Below is a small trained network, with its code and all its weights. Each question gives an input and a class and asks what happens when units are switched off, that is, made to give their printed mean instead of their output.

import numpy as np


def w(rows, s, z=0):
    codes = np.array(rows[::2]) - 128.0
    scale = np.full(codes.shape[1], s)
    scale[-1] = z or s
    return codes * scale


def f(y):
    return y / 2 * (1 + np.tanh(0.7978845608 * (y + 0.044715 * y**3)))


def log_softmax(a):
    a = a - a.max(-1, keepdims=True)
    return a - np.log(np.exp(a).sum(-1, keepdims=True))


def net(x, mask):
    res = np.array(x, float).reshape(1, 6) / 4 @ E
    y = f(res @ A[0][:, :-1].T + A[0][:, -1])
    res = res + np.where(mask, y, B[0][:, -1]) @ B[0][:, :-1]
    return log_softmax(res[-1] @ U[:, :-1].T + U[:, -1])


A, B = {}, {}
E = w([
[127,125,125,127,136,134],'x0',
[43,93,120,137,30,160],'x1',
[133,125,128,126,130,137],'x2',
[130,130,126,125,127,132],'x3',
[34,110,255,79,175,106],'x4',
[109,202,181,219,133,171],'x5',
],0.0072)
A[0] = w([
[95,106,173,102,188,134,51],'neuron 1',
[121,239,158,241,99,176,124],'neuron 2',
[107,106,196,93,148,132,61],'neuron 3',
[92,130,130,114,122,129,4],'neuron 4',
[197,145,144,157,227,70,71],'neuron 5',
[160,112,59,198,114,116,86],'neuron 6',
[112,181,188,254,149,182,64],'neuron 7',
[102,144,190,58,133,153,64],'neuron 8',
[162,173,61,119,94,158,32],'neuron 9',
[123,74,66,67,137,77,19],'neuron 10',
[173,117,78,161,101,176,103],'neuron 11',
[208,166,144,99,217,78,99],'neuron 12',
[77,87,126,134,30,171,103],'neuron 13',
[150,146,67,142,118,151,47],'neuron 14',
[58,87,92,144,59,158,67],'neuron 15',
[142,104,79,75,107,98,21],'neuron 16',
[170,144,76,135,100,162,39],'neuron 17',
[129,71,80,58,99,56,61],'neuron 18',
[76,90,121,147,51,137,24],'neuron 19',
[172,141,66,147,102,191,86],'neuron 20',
[102,107,192,103,143,131,55],'neuron 21',
],0.0077,0.0041)
B[0] = w([
[70,168,78,193,154,91,150],'neuron 1',
[74,36,130,62,147,124,254],'neuron 2',
[86,196,70,192,187,56,153],'neuron 3',
[111,130,61,140,186,123,103],'neuron 4',
[78,159,82,103,151,197,210],'neuron 5',
[105,151,136,115,183,100,186],'neuron 6',
[98,16,63,48,165,100,224],'neuron 7',
[107,156,114,173,181,72,151],'neuron 8',
[49,153,121,165,177,63,159],'neuron 9',
[82,38,89,106,149,124,155],'neuron 10',
[122,149,144,150,148,56,185],'neuron 11',
[79,188,56,90,107,218,224],'neuron 12',
[97,199,93,121,149,193,194],'neuron 13',
[103,131,118,151,145,93,147],'neuron 14',
[91,177,82,119,144,160,175],'neuron 15',
[68,76,100,134,164,101,139],'neuron 16',
[84,154,107,165,202,67,154],'neuron 17',
[119,80,131,100,174,141,180],'neuron 18',
[92,171,2,121,149,174,149],'neuron 19',
[70,149,159,140,156,62,189],'neuron 20',
[96,154,101,183,191,63,147],'neuron 21',
],0.0082,0.0048)
U = w([
[90,176,118,218,180,15,46],'0',
[131,133,138,114,125,144,254],'1',
[110,10,111,64,155,124,26],'2',
[108,225,76,105,138,254,27],'3',
[136,137,155,115,114,118,241],'4',
[144,137,146,132,123,133,226],'5',
[217,126,196,228,42,125,59],'6',
],0.0093,0.0091)

Each question gives the input, the list of numbers given to net, and the class t.
The units are the neurons (one row each of A and B). Each row of codes is followed by its name. A weight is (code - 128) times the scale printed after its matrix; where a second scale follows, it is the last column's (A, B and U).
mask holds one flag per neuron, in row order. A switched-off neuron (its flag False) gives its mean, the last column of its row in B, instead of its output. The means were averaged over made-up inputs and are rounded, as every weight is.
A unit's drop is (log p(t) with every unit on - log p(t) with that unit switched off) / (log p(t) with every unit on - log p(t) with every unit switched off).
The circuit of an input: a set's keep is (log p(t) with only the set's units on - log p(t) with every unit switched off) / (log p(t) with every unit on - log p(t) with every unit switched off). Starting from the 12 units with the biggest drops (on a tie, the unit counted first), units are removed one at a time, each time the one whose removal leaves the highest keep (on an exact tie, the one counted first), for as long as the keep stays at least 0.8.
circuit, biggest first: the units of the circuit, biggest drop first
unit that matters most: the unit with the biggest drop
k most important neurons: the k neurons with the biggest drops, biggest first
drop of u: that unit's drop, to one decimal
input [-3,-7,1,-4,0,-3], class 3: unit that matters most : neuron 12
input [-7,8,-6,-1,7,1], class 3: circuit, biggest first : (neuron 13; neuron 19)
input [2,8,2,6,2,6], class 3: 2 most important neurons : (neuron 13; neuron 19)
input [5,0,2,1,-6,8], class 2: circuit, biggest first : (neuron 2; neuron 7)
input [0,3,-1,6,7,7], class 0: 3 most important neurons : (neuron 3; neuron 21; neuron 8)
input [-4,2,-2,-6,-4,7], class 2: 2 most important neurons : (neuron 2; neuron 7)
input [-1,6,5,1,4,3], class 3: 2 most important neurons : (neuron 13; neuron 19)
input [-4,3,-2,3,-3,5], class 2: 2 most important neurons : (neuron 2; neuron 7)
input [7,8,0,1,1,8], class 2: 3 most important neurons : (neuron 7; neuron 2; neuron 12)
input [-6,3,0,-3,3,8], class 2: drop of neuron 16 : 0.0
input [2,-6,2,0,-8,-5], class 0: drop of neuron 11 : 0.1
input [0,-8,3,-4,-3,7], class 3: drop of neuron 12 : 1.5
